Here is a tiny trained network, its code and every weight. The questions are about switching its units off for an input and a target symbol, where a switched-off unit gives its printed mean instead of its output.

import numpy as np


def w(rows, s, z=0):
    codes = np.array(rows[::2]) - 128.0
    scale = np.full(codes.shape[1], s)
    scale[-1] = z or s
    return codes * scale


def norm(h):
    return h / np.sqrt((h * h).mean(-1, keepdims=True) + 1e-5)


def f(y):
    return np.maximum(y, 0)


def softmax(a):
    e = np.exp(a - a.max(-1, keepdims=True))
    return e / e.sum(-1, keepdims=True)


def log_softmax(a):
    a = a - a.max(-1, keepdims=True)
    return a - np.log(np.exp(a).sum(-1, keepdims=True))


def net(x, mask):
    ids = ['βγεζηλμξτφψ'.index(c) for c in x.split()]
    T = len(ids)
    res = E[ids] + P[:T]
    r = norm(res)
    for j in range(2):
        rows = slice(3 * j, 3 * j + 3)
        q, k, v = (r @ M[0][rows].T for M in (Q, K, V))
        z = softmax(np.where(np.tri(T) > 0, q @ k.T / 3**0.5, -1e9)) @ v
        o = O[0][rows]
        res = res + np.where(mask[j], z, o[:, -1]) @ o[:, :-1]
    y = f(norm(res) @ A[0][:, :-1].T + A[0][:, -1])
    res = res + np.where(mask[2:14], y, B[0][:, -1]) @ B[0][:, :-1]
    return log_softmax(norm(res)[-1] @ U[:, :-1].T + U[:, -1])


Q, K, V, O, A, B = {}, {}, {}, {}, {}, {}
E = w([
[194,41,234,48,85],'β',
[172,244,61,193,160],'γ',
[94,31,106,184,254],'ε',
[32,100,165,69,52],'ζ',
[140,247,199,122,67],'η',
[251,138,159,147,211],'λ',
[56,115,148,172,47],'μ',
[155,180,152,104,53],'ξ',
[153,169,27,159,146],'τ',
[160,188,35,160,110],'φ',
[107,137,117,59,106],'ψ',
],0.016)
P = w([
[77,100,135,141,254],'0',
[89,157,175,104,171],'1',
[120,178,161,97,133],'2',
[138,159,129,88,123],'3',
[139,183,118,83,94],'4',
[141,170,96,70,92],'5',
[135,163,81,71,76],'6',
[149,148,122,44,72],'7',
],0.0044)
Q[0] = w([
[156,133,125,175,110],'head 1',
[132,222,86,66,109],'head 1',
[150,59,134,107,139],'head 1',
[152,99,96,93,136],'head 2',
[196,253,59,112,122],'head 2',
[196,154,97,175,109],'head 2',
],0.024)
K[0] = w([
[160,164,111,185,179],'head 1',
[73,120,62,71,7],'head 1',
[226,110,174,148,161],'head 1',
[160,60,101,137,177],'head 2',
[176,133,218,163,249],'head 2',
[176,173,103,190,176],'head 2',
],0.015)
V[0] = w([
[15,75,96,164,41],'head 1',
[130,141,152,235,117],'head 1',
[190,90,164,254,83],'head 1',
[237,100,118,84,166],'head 2',
[28,142,68,7,138],'head 2',
[79,77,96,224,26],'head 2',
],0.0086)
O[0] = w([
[255,93,36,134,67,158],'head 1',
[92,154,156,172,73,115],'head 1',
[106,129,222,214,47,28],'head 1',
[40,131,183,132,207,2],'head 2',
[208,103,10,65,163,167],'head 2',
[194,77,131,207,100,138],'head 2',
],0.0067,0.0024)
A[0] = w([
[64,141,94,107,164,37],'neuron 1',
[16,76,163,156,171,41],'neuron 2',
[114,97,59,60,155,124],'neuron 3',
[180,198,211,190,191,15],'neuron 4',
[142,85,140,187,24,189],'neuron 5',
[163,59,104,52,94,134],'neuron 6',
[204,53,72,197,6,69],'neuron 7',
[189,80,61,139,143,20],'neuron 8',
[155,146,137,64,80,251],'neuron 9',
[68,126,208,84,146,73],'neuron 10',
[40,205,65,127,96,196],'neuron 11',
[63,29,158,138,111,181],'neuron 12',
],0.011,0.0024)
B[0] = w([
[95,143,132,197,124,166],'neuron 1',
[250,44,44,149,174,198],'neuron 2',
[71,107,131,95,174,197],'neuron 3',
[165,253,73,116,214,176],'neuron 4',
[153,133,185,148,160,195],'neuron 5',
[99,208,24,137,157,198],'neuron 6',
[215,199,198,221,43,255],'neuron 7',
[86,132,144,46,50,202],'neuron 8',
[104,51,100,122,164,199],'neuron 9',
[148,109,147,71,27,181],'neuron 10',
[69,53,151,178,82,202],'neuron 11',
[196,127,199,134,178,181],'neuron 12',
],0.014,0.0081)
U = w([
[159,75,235,13,113,26],'β',
[56,254,119,241,209,2],'γ',
[173,26,101,207,204,246],'ε',
[164,162,17,99,56,70],'ζ',
[26,214,253,65,88,242],'η',
[135,224,223,95,229,30],'λ',
[195,166,192,246,55,189],'μ',
[71,49,165,116,75,69],'ξ',
[38,89,123,211,122,71],'τ',
[44,67,130,234,85,12],'φ',
[35,156,68,44,204,247],'ψ',
],0.0071,0.0011)

Each question gives the input, a string of symbols that net reads in full, and the target symbol t.
The units are the heads (3 rows each of Q, K, V and O) and the neurons (one row each of A and B). Each row of codes is followed by its name. A weight is (code - 128) times the scale printed after its matrix; where a second scale follows, it is the last column's (O, A, B and U).
mask holds one flag per unit, heads first, then neurons. A switched-off unit (its flag False) gives its mean, the last column of its rows in O or B, instead of its output. The means were averaged over made-up inputs and are rounded, as every weight is.
A unit's drop is (log p(t) with every unit on - log p(t) with that unit switched off) / (log p(t) with every unit on - log p(t) with every unit switched off).
The circuit of an input: a set's keep is (log p(t) with only the set's units on - log p(t) with every unit switched off) / (log p(t) with every unit on - log p(t) with every unit switched off). Starting from the 12 units with the biggest drops (on a tie, the unit counted first), units are removed one at a time, each time the one whose removal leaves the highest keep (on an exact tie, the one counted first), for as long as the keep stays at least 0.8.
circuit, biggest first: the units of the circuit, biggest drop first
which heads matter: for each layer, one digit per head in row order, 1 if its drop is at least 0.15 and else 0, layers parted by /
drop of u: that unit's drop, to one decimal
input τ γ φ τ η η η φ, target φ: circuit, biggest first => neuron 11; head 2
input ε η ζ η ξ, target ζ: circuit, biggest first => head 1; neuron 6
input ζ β φ β β η ε γ, target ζ: circuit, biggest first => head 1; neuron 8
input β λ ζ ζ ε η η, target η: circuit, biggest first => head 2
input ψ ζ ε, target ζ: circuit, biggest first => head 2; neuron 8
input γ ε γ ζ, target ζ: which heads matter => 01
input β ε ψ ε ε ε γ, target ψ: which heads matter => 10
input ε γ ε γ, target γ: circuit, biggest first => neuron 4; neuron 11; head 1
input β ζ β ε γ ε μ ζ, target ζ: which heads matter => 00
input η ε ε φ ε η τ η, target η: which heads matter => 00
input φ ζ μ ε ε ε ψ γ, target ψ: which heads matter => 10
input ψ ξ β, target ψ: which heads matter => 01
input ζ η ε ε η ε ε ε, target ζ: drop of neuron 8 => 0.2
input η φ η μ γ ε, target μ: drop of neuron 4 => 0.0
input ε ε η η ψ ζ ψ τ, target ψ: drop of neuron 3 => 0.1
